[[109 113 121 102 116 124]
 [147 110 137 115 146 118]] => 116

[[115 149 130 142]
 [148 115 121 117]] => 130

[[122 129 128 126 134 124]
 [118 129 126 136 150 116]] => 134

[[138 101 138 139 101 101 121]
 [133 105 134 134 105 106 118]] => 101

[[137 133 115 149 142 114]
 [128 131 126 107 136 142]] => 142

[[102 146 114 139 110 102 140]
 [148 114 139 117 142 148 118]] => 102

[[124 119 122 135 135]
 [134 139 131 152 124]] => 135

[[122 113 122 108 148 134]
 [ 99 128 122 153 147 137]] => 148
---
[144 102 110 157] ans = 144
[ 99 122 119 138 118 142 139] ans = 99
[115 133 108 145 151 119 109] ans = 115
[141 138 103 115 130 156] ans = 141
[156 146 138 137 130] ans = 156
[ 99 128 123 121] ans = 99
[112 106 116 154] ans = 112
[122 127 104 150 114] ans = 122
---
(123, 127, 131, 130, 154) ans = 130
((135, 141, 146, 140, 138), (131, 137, 141, 114, 101)) ans = 140
(147, 108, 107, 151, 123) ans = 151
((152, 134, 149, 110, 136), (128, 123, 122, 121, 130)) ans = 110
(157, 151, 125, 135, 146) ans = 135
(103, 110, 140, 138, 142) ans = 138
---
112	150	107	152	151
111	152	99	152	155
ans = 107

122	137	124	130	120	150 ans = 124

109	147	114	119	146	104 ans = 114

116	99	124	99	112	108	136 ans = 124

158	100	126	128 ans = 126

112	152	120	102	140	144 ans = 120
---
[[128 135 147 145 146 149 149]
 [128 127 128 130 129 142 144]] gives 147

[[135 131 131 154 158]
 [104 127 141 107 100]
 [119 112 115 136 111]] gives 131

[149 125 134 137 122] gives 134

[[113 132 104 120 104]
 [121 147 134 121 137]
 [105 151 122 145 123]] gives 104

[129 146 112 130 106 137 118] gives 112

[135 155 122 116] gives 122

[[110 135 139 109 122]
 [141 113 107 158 111]
 [142 153 150 104 158]] gives 139
---
[137 154 130 138 139] yields 137, 139

[[128 156 125 127 118]
 [127 126 126 130 128]] yields 128, 128

[133 101 123 100 152 120] yields 133, 120

[142 130 111 106] yields 142, 106

[107 112 137 146 142 136 133] yields 107, 133

[[125 120 143 144]
 [124 131 106 124]
 [124 115 128 125]] yields 125, 125

[157 142 154 126 116] yields 157, 116

[[106 134 145 149]
 [125 137 139 148]
 [131 137 132 140]] yields 106, 140

[122 131 105 133 109 123] yields 122, 123

[[137 154 155 118 133]
 [126 121 138 138 119]] yields 137, 119
---
[[139 144 143 123 124 121]
 [143 152 137 126 122 117]] value 139, 117

[[106 127 128 130 129 125 119]
 [143 134 139 129 126 137 124]] value 106, 124

[[140 119 150 117]
 [143 136 133 118]
 [142 133 135 118]] value 140, 118

[[124 128 128 106 127 115 119]
 [131 133 116 135 103 120 125]] value 124, 125

[146 121 102 126] value 146, 126

[119 158 115 111 148] value 119, 148

[126 142 151 134] value 126, 134

[130 123 139 150 132 115] value 130, 115
---
(150, 138, 138, 144, 153, 142) → 142
(99, 131, 119, 125) → 125
(133, 147, 122, 151, 107) → 107
(137, 109, 102, 121) → 121
(126, 152, 113, 130, 157) → 157
(149, 119, 144, 128) → 128
(147, 113, 129, 124, 150, 131, 130) → 130
(132, 151, 148, 138) → 138
---
((130, 155, 129, 126, 133, 129), (125, 122, 128, 156, 129, 127), (110, 130, 130, 123, 156, 130)) Out: 122
((130, 118, 129, 145, 141, 111), (133, 142, 123, 114, 117, 152), (137, 150, 127, 109, 116, 148)) Out: 142
((132, 128, 129, 135, 124), (152, 128, 129, 137, 109), (132, 128, 129, 135, 124)) Out: 128
((132, 118, 134, 120, 104), (136, 119, 132, 122, 104), (131, 117, 134, 120, 104)) Out: 119
((112, 120, 142, 124), (108, 110, 148, 133), (106, 111, 147, 123)) Out: 110
((118, 133, 111, 134, 118, 142), (118, 132, 117, 126, 127, 103), (120, 141, 105, 120, 126, 103)) Out: 132
((138, 125, 130, 108, 131, 132, 120), (141, 106, 122, 110, 116, 115, 112), (134, 139, 102, 148, 104, 101, 151)) Out: 106
((100, 150, 139, 145, 146, 146), (118, 109, 147, 114, 128, 117), (112, 143, 138, 131, 144, 142)) Out: 109
((114, 117, 114, 112, 117, 121, 115), (115, 134, 121, 127, 144, 117, 145), (135, 107, 137, 129, 133, 155, 148)) Out: 134
((130, 106, 128, 117, 128), (129, 128, 128, 107, 130), (127, 127, 128, 105, 130)) Out: 128
---
Input: [127 100 145 143 148 112 141]
Output: 143, 148

Input: [144 113 103 138  98 128 149]
Output: 138, 149

Input: [127 115 113 155 121 146 135]
Output: 155, 155

Input: [107 123 121  99 111 118 137]
Output: 99, 137

Input:
[[139 122 134 154 122]
 [144 121 131 151 120]
 [127 128 126 127 134]]
Output: 131, 154

Input:
[[107 104 114 120 110]
 [103 106 113 115 113]
 [130 119 104 156 103]]
Output: 113, 156

Input:
[[100 128 135 135 122]
 [100 145 120 124 132]
 [100 130 115 118 128]]
Output: 120, 145

Input:
[[149 142 113 148 140 151 113]
 [126 131 126 149 123 125 125]
 [136 119 114 154 112 116 114]]
Output: 149, 154

Input:
[[141 119 151 142 120]
 [136 114 152 139 100]
 [139 111 112 150 139]]
Output: 152, 152
---
[[134, 120, 104, 127], [141, 137, 150, 128]] result: 137
[123, 150, 134, 137] result: 150
[[149, 144, 142, 150], [124, 132, 131, 131]] result: 132
[142, 153, 154, 113] result: 153
[126, 123, 128, 152] result: 123
[150, 144, 145, 153] result: 144
[109, 126, 106, 109] result: 126
---
[107 137 141 143 141 132 105] value 137
[101 143 114 119 102 109] value 143
[136 151 141 105] value 151
[150 110 102 138 112 113 124] value 110
[104 138 144 127] value 138
[124 154 129 120] value 154
[136 114 116 149 114 153 140] value 114
[130 136 112 150 115 115 145] value 136
[106 152 129 131] value 152
